Group and class of each row:
-2,0,123,7,-33,-101,98,-57,108,221,139,-30,-171,-109,-102,60,36,18,-52,48,-247,342,44,-124,-63,7,79,-144,22,270,-123,84,163,-128,-19,65  L > U
-471,-8,81,164,-78,-50,-32,-102,129,36,179,57,72,544,10,113,-209,-52,-51,-126,-66,-226,11,-213,87,70,-17,-308,43,-46,189,-49,-1,-202,-36,-260  X > W
-43,41,33,111,-113,-70,-60,-121,90,-25,73,16,-259,240,6,-157,-125,33,-92,-18,33,66,95,-41,-197,1,-87,-369,13,-186,235,-135,47,-86,-115,-287  X > F
-231,31,-59,218,-30,-56,105,-199,205,47,369,-100,108,137,16,-215,3,33,-15,-85,86,-126,-156,-50,51,-37,-61,-277,-121,-111,129,-163,3,-183,9,-252  X > W
-36,83,-89,38,125,130,56,156,-166,-99,12,68,9,21,-44,9,-92,-29,-118,-32,-83,-66,-59,-1,-130,12,31,566,119,-53,60,83,-67,-139,-106,-165  G > S
-103,-157,219,46,18,-139,-72,96,-230,-277,103,211,37,153,50,294,-277,118,-183,41,-281,19,-9,-62,-337,-56,-104,47,72,-44,-7,125,-40,-44,-15,-115  D > T
-57,21,-26,-333,34,135,-14,-11,-30,-50,23,163,-20,-69,-20,29,-115,170,-118,-68,-158,-2,-13,-121,-91,154,20,237,85,-18,88,77,-36,-78,55,-145  G > E
-174,-37,149,42,93,-101,-79,-5,319,-41,58,-218,36,232,71,35,-65,74,-94,-41,-157,-312,25,-195,181,99,-53,39,34,38,104,-61,42,-209,33,-226  L > Q
-91,-205,176,358,50,-40,-92,179,-246,-310,84,71,-117,216,70,59,-469,114,126,89,-229,-170,52,-71,4,-599,-53,6,188,160,91,-67,51,-28,37,-239  D > K
-19,-145,371,186,61,16,-40,-105,-158,-25,144,69,-24,228,25,138,-371,3,-224,47,-277,-194,121,7,-405,54,6,-18,121,303,140,-139,96,-190,-165,-269  L > U
-76,-11,-31,68,-392,-78,-10,-82,187,177,147,-20,132,262,1,-124,29,-87,-56,-110,30,-164,28,-12,-6,59,-30,-137,-102,-17,110,-136,-62,-112,-80,-276  X > W
-173,-100,74,135,-91,-172,206,14,228,-165,139,-123,200,317,-17,45,-130,50,-216,21,-26,-61,125,-94,-161,122,-43,-314,-30,-12,62,-32,12,-58,-32,-296  X > W
-29,-26,53,216,-164,39,-51,-142,235,-38,37,-136,75,358,-21,-104,-7,20,-302,-147,109,-164,76,89,-91,53,-62,-457,-41,-173,302,-2,114,30,-75,-216  X > F
-90,-61,26,101,46,109,63,148,-123,-36,16,76,-42,38,-58,-94,-39,-48,-52,216,-11,-80,-2,37,-411,44,7,163,74,-16,89,-177,-79,-82,-130,-108  G > S
85,16,22,80,102,89,-24,-24,-157,130,16,62,29,-1,37,-112,34,37,-111,-10,-138,-267,1,-11,-192,30,66,646,82,-101,138,-240,-94,-80,-55,-241  G > S
7,-135,-12,-24,-52,32,7,23,218,101,13,120,117,167,-59,-44,-66,-29,44,-66,3,-92,17,-201,66,44,-44,-233,-44,-63,284,49,-18,-67,-34,-10  X > M
33,19,82,93,-18,4,-129,-24,-16,-29,37,126,31,130,-21,79,4,85,-154,15,-96,-30,94,-12,-224,-14,29,110,259,-32,75,152,69,-43,-65,-90  G > E
21,-58,152,24,-109,73,-98,41,-83,125,95,112,99,118,-49,-82,-67,-11,-187,-53,-66,-255,108,172,-296,81,-1,606,134,5,-60,91,-115,-79,-24,-188  G > J
-128,-127,158,314,87,177,-75,49,-187,-336,143,-7,32,371,17,-112,-390,48,-127,31,-224,-91,-3,-164,-667,39,-122,109,112,-67,385,-235,-174,-140,-100,-574  G > J
-182,-235,206,281,-71,-741,-88,62,-327,-388,107,225,-134,154,-11,299,-352,229,-145,104,-218,-128,-8,-72,-147,72,-25,-192,118,-4,-79,91,-71,-27,-14,-226  D > T

Group, then class:
-28,114,-3,-38,-27,77,1,12,27,-43,-78,31,-50,-43,67,-16,-143,62,-33,11,-53,-33,-54,-32,-3,5,17,-77,102,58,23,53,7,69,-150,21  Y > V
-85,50,28,-140,-54,-39,53,403,-62,24,-63,-42,51,195,50,-22,94,-35,118,-9,-117,-99,109,30,-108,139,-120,207,130,-83,22,66,76,44,38,22  R > N
3,96,7,-47,2,32,-8,-25,45,-106,-22,22,-26,-31,-1,56,-126,58,14,-7,-53,-6,-55,-25,48,9,-32,-76,65,99,-53,127,27,66,-139,126  Y > V
-10,108,31,-72,22,64,172,5,147,-6,-54,2,9,115,52,-82,-15,0,47,0,-42,-195,-53,9,88,20,-10,-14,60,189,30,71,17,86,-113,17  Y > V
-112,100,-20,-147,71,-75,141,-11,61,-16,66,-104,83,246,24,-107,293,25,41,-48,-52,-291,-14,88,19,20,5,38,-67,19,-101,15,-44,-64,95,19  R > Z
-105,-13,-49,-295,136,-137,93,-81,38,-138,-81,-123,-18,286,-21,-166,239,101,415,168,-54,-264,119,-166,23,-49,-124,116,40,170,-295,251,1,-95,-21,138  R > Z
-83,6,-23,-239,-7,-79,111,85,26,36,-15,-72,42,195,93,-100,146,21,-16,-12,13,-121,13,-6,-24,20,6,50,25,0,39,61,47,-18,-20,-115  R > Z
-132,30,21,-129,12,-67,38,69,-7,3,38,-90,57,196,92,-116,126,4,-39,26,-10,-177,-10,51,35,44,-1,15,27,56,28,-29,-40,-7,-16,-60  R > Z
-135,145,-41,-304,53,-77,62,124,49,-6,35,-116,32,201,1,-149,116,36,42,28,16,-220,43,47,-75,37,22,23,10,98,-58,117,27,-26,60,73  R > Z
-131,-92,-29,-218,37,-82,18,36,-27,9,24,-80,14,202,-3,-113,155,58,34,-61,-50,-151,43,19,-20,-124,-30,24,0,19,-111,41,26,-65,-21,16  R > Z
20,94,-48,-47,48,137,66,73,97,-82,17,29,-74,70,-107,101,-116,-24,170,-13,-22,-67,-51,-43,35,3,7,-32,-14,81,-40,95,34,44,-61,179  Y > B
-47,121,8,-59,-45,115,18,147,15,-63,0,16,-66,42,21,137,-65,31,-25,-123,-92,-17,-105,34,-3,20,30,-76,42,-22,30,45,24,59,-97,80  Y > B
63,194,68,24,-128,190,28,321,51,57,-193,158,-36,-125,11,122,-327,-68,55,21,-52,125,39,-19,-82,38,-91,104,228,78,142,186,91,200,-101,100  Y > B
36,6,-10,-118,15,99,-19,-80,-20,-124,-105,61,-86,-79,-10,74,-116,122,81,28,-99,34,-18,-64,-16,-33,-109,-29,75,19,-152,173,40,36,-130,144  Y > B
-44,-36,-29,-245,39,-54,304,304,106,65,102,-63,68,476,-72,-119,328,-88,279,-67,-74,-279,95,5,-86,28,-36,264,-18,-14,-80,161,88,-45,122,73  R > N
43,98,20,-112,42,66,90,-84,117,-22,-96,28,9,-11,3,-118,-81,40,72,54,-88,-155,4,-12,53,-6,-153,-1,89,131,-118,103,32,124,-75,93  Y > V
19,97,54,-79,31,23,118,-73,123,-59,-40,3,-6,72,59,-40,-36,35,-72,-46,-30,-138,-44,26,90,29,-42,-50,53,187,-34,69,-61,86,-128,46  Y > V
-167,11,-29,-258,50,-82,156,216,36,-1,101,-124,60,423,43,-166,328,3,142,-60,-65,-331,22,24,3,39,0,120,5,38,-32,29,35,-67,39,23  R > N
-64,3,-31,-261,41,-33,155,77,47,-54,48,-60,-27,268,-77,-67,206,56,212,-20,-81,-236,77,-11,-24,6,-58,98,-17,51,-201,177,51,-54,33,154  R > N
-58,2,31,-140,13,-61,106,269,-50,-17,-82,-45,28,182,27,21,192,35,138,-28,-146,-130,40,-47,-58,12,-103,175,91,-57,-92,157,66,22,49,85  R > N
-52,157,8,-131,-8,170,72,124,128,-55,-46,63,-118,176,1,99,-98,28,247,-2,-103,-133,-45,-82,102,19,-105,64,126,193,-60,153,47,94,-148,175  Y > V
-14,157,0,-56,12,115,81,49,92,-113,-40,-10,-8,61,62,54,-53,26,15,-53,-137,-184,-116,15,78,21,-41,-59,49,111,-3,56,10,97,-81,78  Y > V
13,55,-19,-90,58,59,93,1,160,-115,14,-1,-2,233,-29,-33,-70,-28,73,4,-46,-197,-41,-54,155,28,-99,12,-3,182,6,34,35,33,-153,100  Y > V
31,40,-8,-156,43,77,94,-196,101,-114,24,9,-93,94,-76,3,14,120,148,16,-90,-104,-70,-34,75,-50,-19,-48,-47,125,-268,201,27,-37,-62,219  Y > V
40,146,15,-67,-63,105,95,276,131,-64,134,1,-1,111,-106,165,-132,-54,-153,-142,-6,-7,-178,31,96,109,51,39,-15,82,190,-3,100,90,-114,81  Y > B
-107,-106,-33,-305,16,-170,170,32,51,50,183,-117,92,435,21,-317,299,-9,34,-56,-17,-307,60,38,12,20,-5,85,-80,-29,-11,-34,20,-112,10,-64  R > Z
-44,109,-47,-181,-37,138,19,49,99,-37,51,36,-62,122,36,1,-155,-6,56,-32,-25,-57,-79,-54,-5,-16,15,-61,61,59,73,57,39,36,-149,64  Y > B

Group and class of each row:
-37,-12,-41,4,-35,45,-80,75,-155,-58,59,66,43,-6,31,-34,42,-63,-72,54,58,10,115,-60,28,-73,18,-14,142,-66,-98,-116,30,12,-34,-9  <42> > <72>
138,-96,25,-34,105,67,-70,-16,-82,-173,-51,48,-51,70,-170,7,-45,23,-40,-97,96,-49,0,-122,37,-179,-127,-76,-53,182,-143,-18,50,-20,-21,-72  <42> > <72>
-154,22,-121,-79,17,-114,72,-46,-19,-17,21,46,19,-23,191,0,-68,28,69,-1,-66,31,79,-33,-16,62,-54,-69,39,-90,82,-88,126,-159,-34,-49  <41> > <77>
151,-87,103,-51,3,26,-20,27,-80,18,68,-57,-18,29,61,-21,44,200,163,63,1,110,55,93,81,120,-166,63,-10,70,108,10,-67,-122,-32,-36  <41> > <73>
-2,-64,-101,-75,17,-7,67,-95,-20,-116,78,-37,-39,38,74,-24,-68,52,71,43,-72,-23,3,-11,-59,21,-92,-125,61,14,55,107,107,-52,-89,-15  <41> > <77>
-181,137,-151,-243,-40,-98,21,210,-36,73,19,14,76,-112,146,-54,-30,-79,83,103,-7,179,8,5,77,30,77,36,85,-36,-50,-106,-9,-171,-29,-36  <41> > <73>
29,3,-15,-33,-4,-23,25,-1,-51,5,2,-5,14,-23,110,-31,-22,70,88,5,-26,75,-9,54,86,118,-43,-212,28,-37,100,18,27,-189,84,-55  <41> > <77>
-8,45,-12,-117,-107,-10,21,26,-56,5,43,-23,-19,-52,32,16,102,44,37,6,42,-6,63,42,57,88,-10,76,-2,-15,44,56,-26,0,-12,20  <41> > <73>
-8,-244,-70,-96,-31,-69,75,57,67,32,145,-29,38,53,32,32,20,99,135,140,-19,85,4,39,64,80,-56,41,56,-10,127,-40,-54,36,-123,-98  <41> > <73>
111,-57,116,-7,24,97,-65,21,-78,-42,-40,3,-115,102,-112,50,105,82,-52,33,80,5,13,4,21,-138,11,95,32,-10,-81,-89,-145,22,-29,-73  <42> > <72>
32,43,96,-61,-14,110,-85,50,-42,30,-65,57,8,-6,-87,-12,70,125,-40,16,99,-13,21,-48,54,-44,201,164,30,78,-45,0,-130,2,6,-16  <42> > <72>
142,-82,31,-31,5,105,-57,-34,-33,-64,-1,24,-96,20,-80,47,109,184,93,-21,63,35,62,-31,-31,-83,-89,-18,13,6,16,51,46,-116,-11,-79  <42> > <72>
95,-68,88,164,-88,111,-65,-1,-13,59,6,24,39,204,-54,95,100,114,-86,109,5,56,74,27,-28,-205,-197,128,-146,-110,10,-122,31,148,-267,-84  <42> > <74>
-44,1,95,41,1,-76,-15,53,27,8,14,59,25,32,69,-9,110,69,54,-6,-61,85,59,98,-12,66,-63,26,24,-119,103,-74,51,-110,31,1  <41> > <73>
358,-102,169,22,-22,132,-93,-21,-34,22,62,44,45,111,-141,86,68,197,-46,57,33,35,19,56,53,-61,-118,94,-30,-15,-15,77,-92,73,-41,-6  <42> > <72>
